Moves between units:
%: ger->gaf, nul->bet, bef->sir, fuv->nul, fup->bes, niz->tov, dum->niz, gor->deg, vaf->mot, gom->bef, sis->tep, fiv->gif, zan->dok, pez->zag, fam->tef, daf->vaf, bup->fam, bur->far, zok->sim, dok->tiz, ker->ruf, laf->gor, fik->bot, kab->daf, tep->lif, muz->mov, gif->dep, zup->pez, zuf->fiv, vav->sot, ver->div, fes->nas, mif->vab, nas->ner, sir->dun, luk->kar, fab->gen, num->dum, gim->seg, tov->lil, saf->gef, leb->nid, dep->paf, div->luk, paf->mog, tup->ger, lil->leb, laz->fuv, dun->mos, sim->num, zav->gek, mos->mif, bez->ket, mog->tup, ket->saf, vab->fik, gaf->zuf, ruf->laz, piv->rap, bet->fes, mot->fon, deg->piv, mul->zup, bes->fab, sot->bup, tiz->mul, gen->zav, lif->fup, nid->zok, kar->kab, fon->ver, zag->bur, rap->bez, ner->ker, bot->gom, gek->sis, mov->gim, seg->vav, far->zan, tef->muz, gef->laf
+: ger->tup, nul->fuv, bef->gom, fuv->laz, fup->lif, niz->dum, dum->num, gor->laf, vaf->daf, gom->bot, sis->gek, fiv->zuf, zan->far, pez->zup, fam->bup, daf->kab, bup->sot, bur->zag, zok->nid, dok->zan, ker->ner, laf->gef, fik->vab, kab->kar, tep->sis, muz->tef, gif->fiv, zup->mul, zuf->gaf, vav->seg, ver->fon, fes->bet, mif->mos, nas->fes, sir->bef, luk->div, fab->bes, num->sim, gim->mov, tov->niz, saf->ket, leb->lil, dep->gif, div->ver, paf->dep, tup->mog, lil->tov, laz->ruf, dun->sir, sim->zok, zav->gen, mos->dun, bez->rap, mog->paf, ket->bez, vab->mif, gaf->ger, ruf->ker, piv->deg, bet->nul, mot->vaf, deg->gor, mul->tiz, bes->fup, sot->vav, tiz->dok, gen->fab, lif->tep, nid->leb, kar->luk, fon->mot, zag->pez, rap->piv, ner->nas, bot->fik, gek->zav, mov->muz, seg->gim, far->bur, tef->fam, gef->saf
&: ger->mot, nul->gek, bef->dok, fuv->zav, fup->dep, niz->rap, dum->piv, gor->dun, vaf->dum, gom->zan, sis->zuf, fiv->div, zan->tef, pez->vav, fam->nas, daf->num, bup->fes, bur->bup, zok->laf, dok->muz, ker->bes, laf->sir, fik->bur, kab->sim, tep->fiv, muz->ker, gif->luk, zup->seg, zuf->ver, vav->nul, ver->lil, fes->tep, mif->pez, nas->lif, sir->tiz, luk->nid, fab->mog, num->deg, gim->laz, tov->bez, saf->gom, leb->saf, dep->kar, div->leb, paf->kab, tup->vaf, lil->ket, laz->gen, dun->mul, sim->gor, zav->ger, mos->zup, bez->fik, mog->daf, ket->bot, vab->zag, gaf->fon, ruf->fab, piv->mif, bet->sis, mot->niz, deg->mos, mul->gim, bes->paf, sot->bet, tiz->mov, gen->tup, lif->gif, nid->gef, kar->zok, fon->tov, zag->sot, rap->vab, ner->fup, bot->far, gek->gaf, mov->ruf, seg->fuv, far->fam, tef->ner, gef->bef
!: ger->dok, nul->laf, bef->gaf, fuv->gef, fup->vab, niz->ker, dum->ner, gor->tep, vaf->tef, gom->ger, sis->dun, fiv->zup, zan->mot, pez->kar, fam->dum, daf->fam, bup->num, bur->daf, zok->bet, dok->fon, ker->bez, laf->sis, fik->mog, kab->bup, tep->mos, muz->tov, gif->pez, zup->luk, zuf->mul, vav->zok, ver->gim, fes->deg, mif->dep, nas->piv, sir->zuf, luk->vav, fab->bot, num->nas, gim->leb, tov->ruf, saf->zav, leb->fuv, dep->zag, div->seg, paf->bur, tup->zan, lil->laz, laz->saf, dun->fiv, sim->fes, zav->bef, mos->gif, bez->fab, mog->far, ket->gen, vab->paf, gaf->tiz, ruf->ket, piv->fup, bet->gor, mot->muz, deg->lif, mul->div, bes->fik, sot->sim, tiz->ver, gen->gom, lif->mif, nid->nul, kar->sot, fon->mov, zag->kab, rap->bes, ner->rap, bot->tup, gek->sir, mov->lil, seg->nid, far->vaf, tef->niz, gef->gek

In the rows, 136 stands for zero.

The rows follow the links: the fewer symbols apart two units are, the more alike their rows tend to be.

Named rows; a name shown again gets a slightly different row:
tep
[  86  170  193  220  258   49   84  219  145  194  184  131   35   82  168  115   94   89  151  179  124  122  121  109  190  124  191  127   88  152  109   51  190   97  171   99  158  162  179  102  194  148  126   36  152  120   77  127  118  132  102  111  111   61  115  141   74  153  144  126  137  149   96  225   28  140]
zag
[ 192  109  147  119   58  204  124  153  136  120  109   99  200  136  119  212  139  164  121  136  182  151  201   18   54  159  166  109  207  135   85  146  141  216  162  136   82   80   80  150  123   38  139  157  128  115  197   81   73  209  176   89  167  162  208  186  191  170  194  136   47  107  209   53  170  140]
bot
[  74  108  161  213  190   71  103  202  128  203  141  124   12  118  114   71  165   33  179  221  101  137  156   96  168  169  188  190   86  159  136   40  144   56  190  128  208  146  178   92  135  209  180  116  107  119  156  136  134  130   95  151  126   63   87  124   71  137  122  157  100  195  115  227   76  152]
mul
[ 143  151   72   65  117  150  193   39  137   94  124  183  185  185  149  102  147  188  125   75  123  133   72  284  175  105   48  148  120  111  204  221   95  113   59  166  143  168  142  167  112  187  118  185  143  175   99  196  214   67  135  194  128  191  100   84  142   88   83  126  236  132   98  117  189  119]
ver
[ 154  177  177   95   35  199  132  148  118  128  149   61  222   35   99  173  153  139   62   50   49  125  139  159   62  164  166  150   67  189   74  181   95  149  148  166  101   64  145  161  190  140  110  197  177  129  166  137   70  196  156  157  129  201  174  165  205  150  144  203  139  111  166  141  249  180]
mos
[  98  176  193  213  270   50   82  214  147  186  191  142   53   90  187  129   79  113  145  167  142  124  117  111  192  110  183  109  106  142  111   59  198  113  161   98  144  171  173  105  199  129  115   18  156  125   61  124  119  123  104  102  112   64  126  147   81  154  153  122  144  132   95  208   22  131]
paf
[ 146  199  164   76   67  177  149  118  123  122  163   91  223   41  119  150  144  159   56   22   34  119   95  239  104  136  136  149   40  176   98  206   90  133  115  164  103   97  162  167  205  169   89  189  192  141  118  170  107  154  145  172  116  211  148  139  192  135  119  197  202  109  131  157  241  172]
nul
[ 132   69   49  104  110  142  193   50  136  112   86  195  113  251  113   71  189  125  187  176  161  152  128  192  170  145   61  181  174  101  235  162   94   92   98  158  189  179  125  137   35  198  185  196   83  164  166  177  230   70  127  190  145  142   76   78  112   86   87  110  165  178  119  110  156  111]
deg
[ 179  130  141  145  172  148  120  148  158  110  133  154  168  179  184  212   80  205  150  151  245  145  166   36  118  105  140   63  247   96  113  129  194  232  138  105   72  141   83  141  131    9  115   64  136  127  117   77  109  162  171   58  154  121  195  179  152  162  196   80   84   88  166   50   74  103]
tef
[ 108   54   68  146  114  125  172   94  126  147   86  168   63  226   90   60  203   69  202  220  145  155  162  133  162  173  102  197  157  119  211  111  105   72  138  154  217  161  133  114   36  215  210  197   65  147  194  164  204   98  115  183  153  107   73   90   93  103   94  125  117  205  128  145  131  128]
bup
[ 177  128  162  116   29  216  126  156  128  121  118   69  213   93   96  199  156  144   96  113  126  142  195   52   38  175  176  130  153  164   70  153  118  192  170  149   88   64   99  148  143   78  136  189  142  116  210   95   62  220  170  112  160  176  207  189  205  166  178  170   62  111  203   84  215  161]
mot
[  80  164  191  222  251   50   83  222  135  198  184  129   30   84  162  108  105   79  152  182  115  122  124  109  188  128  190  139   84  157  114   45  182   91  177  104  173  159  186  100  189  165  134   50  146  124   87  127  121  127   98  118  113   62  112  138   74  154  140  136  137  159   99  233   33  145]
kar
[ 133  178  173  182  263   77   93  183  159  143  175  165  105  132  214  176   53  177  148  150  204  126  119   93  179   83  160   64  171  110  116   97  213  180  140   88  103  179  137  127  188   60   99    4  164  132   52  101  124  127  136   69  123   89  157  156  104  159  177   85  137   98  112  138   20  106]
lif
[ 189  120  145  140  139  162  124  146  152  104  122  146  180  177  169  216   95  198  144  148  239  146  179   27   97  122  145   71  246  103  109  137  181  234  143  113   74  126   74  142  124   10  127   88  129  123  145   76  102  175  174   60  162  131  202  182  164  168  197   90   67   91  181   40   96  109]
niz
[  99   52   86  165  120  119  154  119  128  165   95  159   43  213   82   57  206   50  202  231  135  154  169  119  159  179  120  203  148  134  198   90  104   60  155  148  219  155  142  108   48  219  212  187   66  141  197  156  184  107  111  176  147   93   74   98   87  113   99  138  104  210  132  164  125  136]
far
[ 126   60   48  114  109  134  190   60  134  118   86  189  100  249  106   66  191  112  192  186  162  152  135  181  173  150   69  182  173  107  230  150   97   87  104  159  198  177  123  133   31  205  191  204   78  162  174  175  222   78  125  188  149  131   75   81  103   97   84  113  152  183  121  114  149  115]
mov
[ 190  114  143  132  125  174  125  146  149  100  116  137  185  171  158  214  106  193  142  152  229  151  183   17   93  126  144   77  242  106  105  138  173  232  147  115   74  119   75  143  118   11  129  101  129  124  155   75   99  181  174   65  165  131  203  181  167  164  196   96   63   95  187   37  111  118]
gim
[ 150  191  172   88   50  192  137  138  116  126  153   69  222   29  106  160  151  147   59   37   37  126  119  194   80  155  163  149   46  182   79  188   90  143  139  166  102   74  157  162  203  153  100  199  185  132  151  151   79  183  150  161  125  208  166  158  202  144  136  204  168  113  154  151  246  177]

Each walk starts at a row. The symbols on each line, taken left to right, move it on to the next unit.
Each answer is a row, close to the row of the unit it stands for.
---
[ 148  160   83   64  113  148  189   43  138   95  131  177  195  168  147  107  145  191  116   69  116  132   66  290  176  101   55  144  110  115  197  225   94  116   64  163  139  164  148  167  119  183  114  182  152  175   97  192  208   74  138  195  120  193   97   89  147   92   79  130  242  127   97  120  195  121]
! ! % ! !	[  71  132  171  219  212   64   93  212  128  205  157  117   17  100  123   79  139   44  167  210   97  134  144  101  169  154  194  168   78  162  125   38  156   63  189  118  200  147  185   90  153  197  164   92  122  120  132  133  127  133   93  138  121   59   96  133   70  141  128  151  111  186  108  236   64  153]
! ! % ! !	[ 193  110  141  127   95  188  127  150  144  110  111  125  192  159  139  215  118  186  137  149  216  150  197   15   72  142  154   87  236  114  101  141  161  228  154  125   76  106   71  147  118   19  137  123  130  117  175   74   86  198  175   74  166  148  207  188  177  166  195  111   53   97  197   43  135  121]
---
[ 156  169  175   99   30  208  128  153  117  130  147   62  221   35   92  177  160  139   64   61   51  128  150  140   53  168  171  150   74  187   67  175   99  157  157  163   98   63  143  161  187  131  115  203  172  122  181  129   66  202  154  149  136  202  177  168  205  154  148  205  123  115  178  132  248  178]
+ ! % &	[ 191  110  142  128   82  193  127  148  143  111  110  116  196  154  132  211  128  171  132  146  206  152  196   17   64  145  159   96  229  122   93  143  154  231  156  127   80   97   75  147  119   24  136  138  125  119  187   79   81  197  177   77  169  150  208  188  184  165  197  118   50   98  200   44  149  129]
& & + + ! !	[ 144  203  142   69   91  168  159   95  127  110  164  121  221   66  137  137  137  179   66   20   51  115   73  276  128  121  106  144   50  164  125  223   93  124   92  166  110  116  166  173  192  174   85  184  192  155  103  182  140  122  138  185  112  210  136  124  180  118  103  180  226  111  113  154  225  154]
---
[ 151  168  168  172  247   87  100  175  163  134  164  171  121  147  216  187   51  193  147  147  227  133  127   81  167   83  151   56  202  100  116  107  217  196  133   91   90  169  122  131  169   39   96   11  155  130   63   95  125  135  145   66  134   98  170  161  115  159  180   79  131   90  125  112   24  103]
% + ! !	[ 170  142  147  153  200  127  114  154  161  112  140  166  152  170  196  206   71  203  147  150  247  139  155   50  139   98  141   59  234   94  118  127  201  223  136   99   78  150   94  137  143   15  109   43  138  130   98   83  119  149  161   58  146  115  191  170  137  160  188   76  103   86  154   67   55  101]
! & + ! !	[  85   64  111  186  142   99  136  155  124  183  111  140   24  176   85   56  197   29  199  235  116  149  171  100  154  181  149  206  122  150  177   63  120   54  175  141  227  150  155   94   73  220  204  172   75  132  191  150  166  119  100  167  142   78   75  107   79  123  107  142   90  212  128  191  110  143]
---
[ 138   86   45   89  110  142  199   37  139  105   94  197  132  245  127   82  178  144  176  151  161  146  111  224  175  130   47  166  170  100  232  186  100  102   81  162  180  180  124  146   49  194  166  197   95  169  148  186  229   67  133  190  143  156   80   73  116   88   83  109  181  170  110  108  159  109]
% ! ! ! +	[ 115   48   62  138  113  131  173   86  131  138   85  176   78  238   92   59  200   78  196  213  150  154  156  146  161  166   92  194  165  120  216  122  100   73  127  155  209  167  127  119   30  213  209  200   68  152  192  167  209   90  118  184  153  113   74   81   97  103   91  123  115  199  129  135  140  122]
+ ! ! %	[  97   53   93  171  125  115  149  131  126  172  101  150   37  200   85   54  201   39  200  235  128  151  168  108  159  179  130  204  142  137  192   79  108   55  162  143  222  156  142  102   55  222  212  188   68  135  199  152  180  113  105  174  149   84   72   98   86  115   99  140   98  213  129  172  120  138]
---
[ 169  144  174  107   26  215  125  159  125  126  131   64  219   58   93  187  161  136   82   88   80  137  175   93   38  176  179  143  110  179   65  165  102  178  166  157   94   57  119  153  161  103  130  199  156  116  201  113   54  215  163  131  149  191  192  182  208  163  167  192   86  117  195  112  234  172]
! & % + + ! + +	[ 143  175  103   61  114  155  186   55  138   99  145  167  200  137  150  116  137  193  102   44   95  128   62  294  165  104   67  144   88  131  176  228   95  117   63  165  127  155  153  174  146  183  100  182  172  167   90  193  189   82  134  192  118  202  108   96  155  100   90  144  247  119   98  132  206  131]
+ ! ! ! %	[ 141  121   57   75  115  149  197   34  137   94  110  196  162  218  140   94  161  171  150  112  148  139   86  257  181  117   44  154  148   99  220  210   95  110   65  163  159  180  130  157   73  189  142  189  121  172  123  192  225   63  133  194  135  175   85   78  130   87   81  112  213  149  107  112  172  111]
---
[  77   83  133  201  157   91  124  174  122  192  125  129   17  153   91   62  186   23  189  232  104  143  164   94  159  181  166  200  103  155  157   48  127   54  183  134  217  146  164   92   94  219  198  150   84  127  181  148  152  127   97  164  132   66   79  111   76  132  113  155   98  208  123  209  100  150]
& + + !	[ 193  106  145  121   72  199  126  151  138  113  109  105  202  144  124  214  135  169  126  140  192  151  200   17   57  152  159  101  218  130   91  145  146  222  161  136   79   86   79  149  122   30  142  146  126  119  194   78   78  203  178   80  169  155  211  187  187  168  196  128   48  101  206   47  158  137]
& ! % ! +	[ 168  150  153  157  216  118  113  159  158  120  147  168  148  167  203  202   62  205  150  151  243  140  148   57  147   88  145   56  229   94  115  124  207  213  131   95   80  159  100  139  153   18  103   31  143  129   91   84  118  145  157   60  145  108  184  173  134  162  190   73  109   89  142   78   45  100]
---
[ 140  105   51   80  116  143  198   31  137   96  102  202  154  230  132   83  170  163  162  123  152  142   96  245  179  119   43  161  155  101  225  200   95  109   74  164  166  181  133  157   65  190  153  192  112  175  127  187  227   64  133  193  139  169   83   75  126   85   81  112  204  155  105  104  170  110]
& + + & ! +	[ 136   95   48   85  111  143  200   35  139   99  102  201  143  237  131   82  170  152  167  136  154  143  104  235  176  121   47  164  165   99  228  192   95  107   77  163  172  179  124  150   58  192  161  194  106  171  135  184  231   65  132  192  138  165   82   75  121   90   82  112  193  159  109  105  167  109]
! ! ! + +	[ 182  119  158  121   44  215  126  155  133  116  112   85  206  114  105  205  150  152  112  125  150  147  202   31   43  166  173  120  183  149   76  148  127  210  167  145   84   72   89  143  131   59  138  175  130  110  206   88   67  215  172  101  168  170  208  186  203  169  187  155   51  111  207   65  193  148]
---
[ 143  187  106   62  112  159  179   58  135  100  150  158  208  120  148  121  137  194   88   39   88  120   59  296  161  104   72  138   78  134  166  230   95  120   67  165  126  151  158  177  155  185   95  179  176  164   87  191  180   87  134  190  116  206  114  101  159  105   86  150  250  116  100  138  208  140]
& ! & & ! !	[ 153  161  162  167  235  100  107  172  158  127  159  172  130  153  213  192   59  195  153  152  233  135  132   72  163   84  146   59  210   97  118  113  209  203  133   91   88  166  112  132  165   32   97   17  153  128   68   91  121  136  149   63  137   97  173  163  123  159  182   73  127   88  130  103   29   99]
+ % & + &	[ 147  190  115   63  102  156  175   72  133   98  157  148  212  106  147  125  133  187   84   31   75  122   64  292  152  109   86  141   69  142  156  230   92  122   78  162  117  144  158  173  170  185   95  182  185  162   92  190  168   99  141  193  111  209  119  104  166  107   90  155  245  115   99  141  212  142]
